Below are the code and all the weights of a small trained network. Each question names an input and a class and asks about switching units off, where a switched-off unit gives its printed mean instead of its output.

import numpy as np


def w(rows, s, z=0):
    codes = np.array(rows[::2]) - 128.0
    scale = np.full(codes.shape[1], s)
    scale[-1] = z or s
    return codes * scale


def norm(h):
    return h / np.sqrt((h * h).mean(-1, keepdims=True) + 1e-5)


def f(y):
    return y / 2 * (1 + np.tanh(0.7978845608 * (y + 0.044715 * y**3)))


def log_softmax(a):
    a = a - a.max(-1, keepdims=True)
    return a - np.log(np.exp(a).sum(-1, keepdims=True))


def net(x, mask):
    res = np.array(x, float).reshape(1, 5) / 4 @ E
    u = 0
    for l in range(3):
        y = f(norm(res) @ A[l][:, :-1].T + A[l][:, -1])
        res = res + np.where(mask[u : u + 4], y, B[l][:, -1]) @ B[l][:, :-1]
        u += 4
    return log_softmax(norm(res)[-1] @ U[:, :-1].T + U[:, -1])


A, B = {}, {}
E = w([
[130,128,128,128,130],'x0',
[101,252,36,171,161],'x1',
[80,137,197,163,111],'x2',
[172,141,144,141,241],'x3',
[65,145,143,5,213],'x4',
],0.0048)
A[0] = w([
[225,136,44,54,172,83],'0.n1',
[68,150,119,9,93,224],'0.n2',
[175,112,29,61,85,8],'0.n3',
[62,217,253,163,128,48],'0.n4',
],0.0061,0.0014)
B[0] = w([
[71,85,137,157,225,191],'0.n1',
[174,121,97,145,2,255],'0.n2',
[1,48,106,130,155,165],'0.n3',
[30,42,73,131,247,185],'0.n4',
],0.0071,0.0028)
A[1] = w([
[82,166,133,11,131,49],'1.n1',
[111,173,155,98,160,143],'1.n2',
[78,80,123,150,119,249],'1.n3',
[94,210,115,137,138,94],'1.n4',
],0.013,0.0019)
B[1] = w([
[178,81,123,239,112,213],'1.n1',
[187,131,116,148,114,148],'1.n2',
[55,172,119,132,196,253],'1.n3',
[172,53,129,10,79,178],'1.n4',
],0.011,0.0047)
A[2] = w([
[119,139,139,203,113,62],'2.n1',
[156,165,115,113,92,201],'2.n2',
[109,71,245,156,142,140],'2.n3',
[200,173,184,122,202,11],'2.n4',
],0.011,0.0012)
B[2] = w([
[131,62,153,228,170,187],'2.n1',
[215,186,231,172,56,132],'2.n2',
[161,175,89,47,131,253],'2.n3',
[5,178,123,181,2,187],'2.n4',
],0.009,0.0045)
U = w([
[193,156,129,6,99,213],'0',
[191,81,151,223,122,116],'1',
[79,117,101,113,194,196],'2',
[45,187,129,155,46,2],'3',
],0.015,0.0043)

Each question gives the input, the list of numbers given to net, and the class t.
The units are the neurons (one row each of A and B). Each row of codes is followed by its name. A weight is (code - 128) times the scale printed after its matrix; where a second scale follows, it is the last column's (A, B and U).
mask holds one flag per neuron, layer by layer. A switched-off neuron (its flag False) gives its mean, the last column of its row in B, instead of its output. The means were averaged over made-up inputs and are rounded, as every weight is.
A unit's drop is (log p(t) with every unit on - log p(t) with that unit switched off) / (log p(t) with every unit on - log p(t) with every unit switched off).
The circuit of an input: a set's keep is (log p(t) with only the set's units on - log p(t) with every unit switched off) / (log p(t) with every unit on - log p(t) with every unit switched off). Starting from all 12 units, units are removed one at a time, each time the one whose removal leaves the highest keep (on an exact tie, the one counted first), for as long as the keep stays at least 0.8.
units of the circuit, in order: the units of the circuit, biggest drop first
top k neurons: the k neurons with the biggest drops, biggest first
top k neurons in layer l: the k neurons of layer l with the biggest drops, biggest first
input [8,0,5,-4,4], class 2: top 4 neurons => [0.n4 1.n3 2.n4 0.n2]
input [-6,-6,-4,3,-3], class 0: units of the circuit, in order => [2.n3]
input [0,-1,1,0,2], class 1: top 3 neurons => [0.n1 2.n3 1.n3]
input [-6,-5,7,-6,-1], class 2: units of the circuit, in order => [1.n3 0.n4 2.n4]
input [5,-4,-4,5,4], class 3: units of the circuit, in order => [2.n4 0.n4]
input [-3,2,-5,7,-6], class 3: top 2 neurons => [2.n4 1.n1]
input [-7,2,-8,5,-4], class 2: top 3 neurons => [0.n1 1.n1 0.n3]
input [-4,8,6,-2,-7], class 0: units of the circuit, in order => [1.n4 1.n1 0.n2 2.n4]
input [4,-5,0,7,-6], class 3: top 2 neurons in layer 2 => [2.n4 2.n3]
input [7,6,4,0,6], class 0: top 2 neurons => [1.n4 2.n1]
input [-7,3,3,3,-3], class 0: top 4 neurons => [1.n4 0.n1 0.n3 1.n3]
input [3,-5,-2,3,0], class 0: top 2 neurons in layer 1 => [1.n3 1.n2]
input [6,-3,-1,1,3], class 0: top 2 neurons in layer 2 => [2.n3 2.n4]
input [-3,1,5,-4,0], class 2: units of the circuit, in order => [0.n4]
input [-2,6,-5,-6,-3], class 0: units of the circuit, in order => [1.n4 2.n4]
input [0,1,-6,8,2], class 3: top 4 neurons => [2.n4 0.n4 1.n3 1.n2]
input [-7,0,-6,8,-4], class 3: units of the circuit, in order => [2.n4 1.n1]
input [-5,7,5,8,3], class 3: top 3 neurons in layer 0 => [0.n2 0.n4 0.n3]
input [3,6,0,6,8], class 1: top 2 neurons => [1.n1 2.n3]
input [-8,3,-8,-6,-2], class 2: top neuron => [0.n3]
input [-6,0,6,-6,0], class 2: units of the circuit, in order => [0.n4 1.n3]
input [1,-8,6,-3,-5], class 0: top 2 neurons => [2.n3 1.n1]
input [-6,-4,7,-7,-1], class 2: top 2 neurons => [1.n3 0.n4]
input [-8,-5,-8,-5,3], class 2: top 2 neurons in layer 1 => [1.n3 1.n4]
input [6,5,-4,-1,3], class 0: top 2 neurons in layer 0 => [0.n4 0.n2]
input [7,6,1,5,8], class 1: top 3 neurons => [1.n1 2.n3 1.n2]
input [3,7,-7,1,5], class 0: top 3 neurons in layer 1 => [1.n4 1.n3 1.n2]
input [6,7,-5,6,1], class 0: units of the circuit, in order => [1.n4]
input [1,0,-6,-8,7], class 3: top 3 neurons => [0.n2 0.n3 1.n2]
